Below are the code and all the weights of a small trained network. Each question names an input and a target symbol and asks about switching units off, where a switched-off unit gives its printed mean instead of its output.

import numpy as np


def w(rows, s, z=0):
    codes = np.array(rows[::2]) - 128.0
    scale = np.full(codes.shape[1], s)
    scale[-1] = z or s
    return codes * scale


def norm(h):
    return h / np.sqrt((h * h).mean(-1, keepdims=True) + 1e-5)


def f(y):
    return y / 2 * (1 + np.tanh(0.7978845608 * (y + 0.044715 * y**3)))


def softmax(a):
    e = np.exp(a - a.max(-1, keepdims=True))
    return e / e.sum(-1, keepdims=True)


def log_softmax(a):
    a = a - a.max(-1, keepdims=True)
    return a - np.log(np.exp(a).sum(-1, keepdims=True))


def net(x, mask):
    ids = ['ΔΛΞΠΣΦΩαβγεζθμτψ'.index(c) for c in x.split()]
    T = len(ids)
    res = E[ids] + P[:T]
    u = 0
    for l in range(2):
        r = norm(res)
        for j in range(2):
            rows = slice(3 * j, 3 * j + 3)
            q, k, v = (r @ M[l][rows].T for M in (Q, K, V))
            z = softmax(np.where(np.tri(T) > 0, q @ k.T / 3**0.5, -1e9)) @ v
            o = O[l][rows]
            res = res + np.where(mask[u + j], z, o[:, -1]) @ o[:, :-1]
        u += 2
        y = f(norm(res) @ A[l][:, :-1].T + A[l][:, -1])
        res = res + np.where(mask[u : u + 4], y, B[l][:, -1]) @ B[l][:, :-1]
        u += 4
    return log_softmax(norm(res)[-1] @ U[:, :-1].T + U[:, -1])


Q, K, V, O, A, B = {}, {}, {}, {}, {}, {}
E = w([
[147,105,149],'Δ',
[142,160,136],'Λ',
[51,6,152],'Ξ',
[118,168,78],'Π',
[150,150,141],'Σ',
[112,170,197],'Φ',
[176,78,184],'Ω',
[114,107,161],'α',
[135,107,132],'β',
[212,123,155],'γ',
[55,214,83],'ε',
[153,168,140],'ζ',
[249,144,101],'θ',
[74,112,117],'μ',
[108,79,163],'τ',
[43,98,115],'ψ',
],0.019)
P = w([
[163,96,82],'0',
[114,146,203],'1',
[121,170,178],'2',
[186,106,251],'3',
[73,73,218],'4',
[168,172,145],'5',
[120,254,124],'6',
[76,98,189],'7',
[164,134,126],'8',
[96,76,110],'9',
[114,138,162],'10',
[126,118,123],'11',
],0.0087)
Q[0] = w([
[170,189,53],'0.h1',
[185,91,250],'0.h1',
[127,131,128],'0.h1',
[110,108,143],'0.h2',
[100,163,165],'0.h2',
[106,140,156],'0.h2',
],0.016)
K[0] = w([
[188,209,183],'0.h1',
[122,50,2],'0.h1',
[124,142,150],'0.h1',
[145,121,120],'0.h2',
[111,101,116],'0.h2',
[111,119,115],'0.h2',
],0.018)
V[0] = w([
[3,168,162],'0.h1',
[84,142,91],'0.h1',
[126,129,114],'0.h1',
[116,87,77],'0.h2',
[138,173,219],'0.h2',
[117,77,2],'0.h2',
],0.0095)
O[0] = w([
[118,254,65,103],'0.h1',
[83,174,117,97],'0.h1',
[108,130,134,121],'0.h1',
[128,114,56,76],'0.h2',
[157,199,223,220],'0.h2',
[90,48,53,1],'0.h2',
],0.0085,0.0059)
A[0] = w([
[109,39,236,188],'0.n1',
[7,172,13,169],'0.n2',
[5,132,234,96],'0.n3',
[239,207,139,251],'0.n4',
],0.013,0.0024)
B[0] = w([
[149,251,87,225],'0.n1',
[95,51,241,164],'0.n2',
[116,111,246,220],'0.n3',
[88,164,220,244],'0.n4',
],0.015,0.011)
Q[1] = w([
[143,138,126],'1.h1',
[77,60,3],'1.h1',
[84,63,124],'1.h1',
[193,99,116],'1.h2',
[115,142,98],'1.h2',
[106,164,144],'1.h2',
],0.026)
K[1] = w([
[133,107,106],'1.h1',
[93,164,252],'1.h1',
[108,181,152],'1.h1',
[148,127,177],'1.h2',
[74,166,141],'1.h2',
[116,97,124],'1.h2',
],0.024)
V[1] = w([
[180,4,254],'1.h1',
[65,190,200],'1.h1',
[160,158,174],'1.h1',
[96,171,136],'1.h2',
[31,194,28],'1.h2',
[197,191,120],'1.h2',
],0.024)
O[1] = w([
[133,52,254,87],'1.h1',
[110,217,172,100],'1.h1',
[78,142,167,191],'1.h1',
[115,180,129,150],'1.h2',
[208,217,180,6],'1.h2',
[130,161,68,209],'1.h2',
],0.028,0.011)
A[1] = w([
[60,194,44,227],'1.n1',
[231,196,49,31],'1.n2',
[254,43,184,249],'1.n3',
[186,125,165,44],'1.n4',
],0.017,0.0012)
B[1] = w([
[37,90,75,247],'1.n1',
[150,104,252,196],'1.n2',
[218,125,214,180],'1.n3',
[112,175,90,129],'1.n4',
],0.021,0.013)
U = w([
[116,78,66,166],'Δ',
[112,151,121,74],'Λ',
[126,113,153,131],'Ξ',
[101,96,144,142],'Π',
[98,130,123,215],'Σ',
[74,178,184,159],'Φ',
[40,94,113,53],'Ω',
[134,164,123,61],'α',
[196,103,114,110],'β',
[35,77,138,141],'γ',
[110,144,160,159],'ε',
[66,162,129,66],'ζ',
[79,5,118,1],'θ',
[99,93,134,226],'μ',
[172,180,117,116],'τ',
[125,108,159,146],'ψ',
],0.014,0.0056)

Each question gives the input, a string of symbols that net reads in full, and the target symbol t.
The units are the heads (3 rows each of Q, K, V and O) and the neurons (one row each of A and B). Each row of codes is followed by its name. A weight is (code - 128) times the scale printed after its matrix; where a second scale follows, it is the last column's (O, A, B and U).
mask holds one flag per unit, layer by layer, with each layer's heads first. A switched-off unit (its flag False) gives its mean, the last column of its rows in O or B, instead of its output. The means were averaged over made-up inputs and are rounded, as every weight is.
A unit's drop is (log p(t) with every unit on - log p(t) with that unit switched off) / (log p(t) with every unit on - log p(t) with every unit switched off).
The circuit of an input: a set's keep is (log p(t) with only the set's units on - log p(t) with every unit switched off) / (log p(t) with every unit on - log p(t) with every unit switched off). Starting from all 12 units, units are removed one at a time, each time the one whose removal leaves the highest keep (on an exact tie, the one counted first), for as long as the keep stays at least 0.8.
circuit, biggest first: the units of the circuit, biggest drop first
k most important neurons of layer l: the k neurons of layer l with the biggest drops, biggest first
heads that matter: for each layer, one digit per head in row order, 1 if its drop is at least 0.15 and else 0, layers parted by /
drop when u is switched off: that unit's drop, to one decimal
input Δ Λ ψ θ ε τ, target Δ: 2 most important neurons of layer 0 : (0.n3; 0.n4)
input Δ Λ θ Φ Δ Π Σ, target Δ: circuit, biggest first : (1.h1; 0.n3; 0.h2; 0.n4)
input Δ Δ Ω τ Δ Δ ζ Δ ζ Ξ μ α, target Δ: circuit, biggest first : (1.h1; 0.n3; 0.h2; 0.n4)
input Φ ψ Φ β Ξ, target Φ: heads that matter : 00 / 10
input Δ Δ Φ μ Φ ψ θ, target Δ: circuit, biggest first : (1.h1; 0.n3; 0.h2; 0.n4)
input Φ ζ Φ Λ Φ Δ ψ Δ, target Φ: heads that matter : 01 / 10
input Φ Φ Φ Σ Φ ζ Λ Ξ Φ Λ, target Φ: circuit, biggest first : (1.h1)
input Δ Φ ζ Λ Ξ Σ Ξ Φ Ω ε Λ, target Δ: 3 most important neurons of layer 0 : (0.n3; 0.n4; 0.n1)
input Δ ψ Ξ β, target Δ: circuit, biggest first : (0.n3; 0.h2; 0.n4; 1.h1)
input Δ ψ Π Φ Π, target Δ: heads that matter : 11 / 10
input Δ Σ ψ β ζ θ τ ζ τ α τ θ, target Δ: 2 most important neurons of layer 0 : (0.n3; 0.n1)
input Φ Φ Ξ μ Δ Δ ζ Φ Φ β, target Φ: 2 most important neurons of layer 0 : (0.n3; 0.n1)
input Φ μ β γ Ω Π μ ψ τ, target Φ: drop when 0.n4 is switched off : 0.2
input Δ γ ψ τ θ Φ Ω Δ, target Δ: drop when 0.h2 is switched off : 0.7
input Δ θ ζ, target Δ: drop when 0.h2 is switched off : 0.6
input Φ Φ ζ Φ ε ψ α α, target Φ: drop when 0.n2 is switched off : 0.0
input Φ Φ Ω ψ, target Φ: most important neuron of layer 1 : (1.n1)
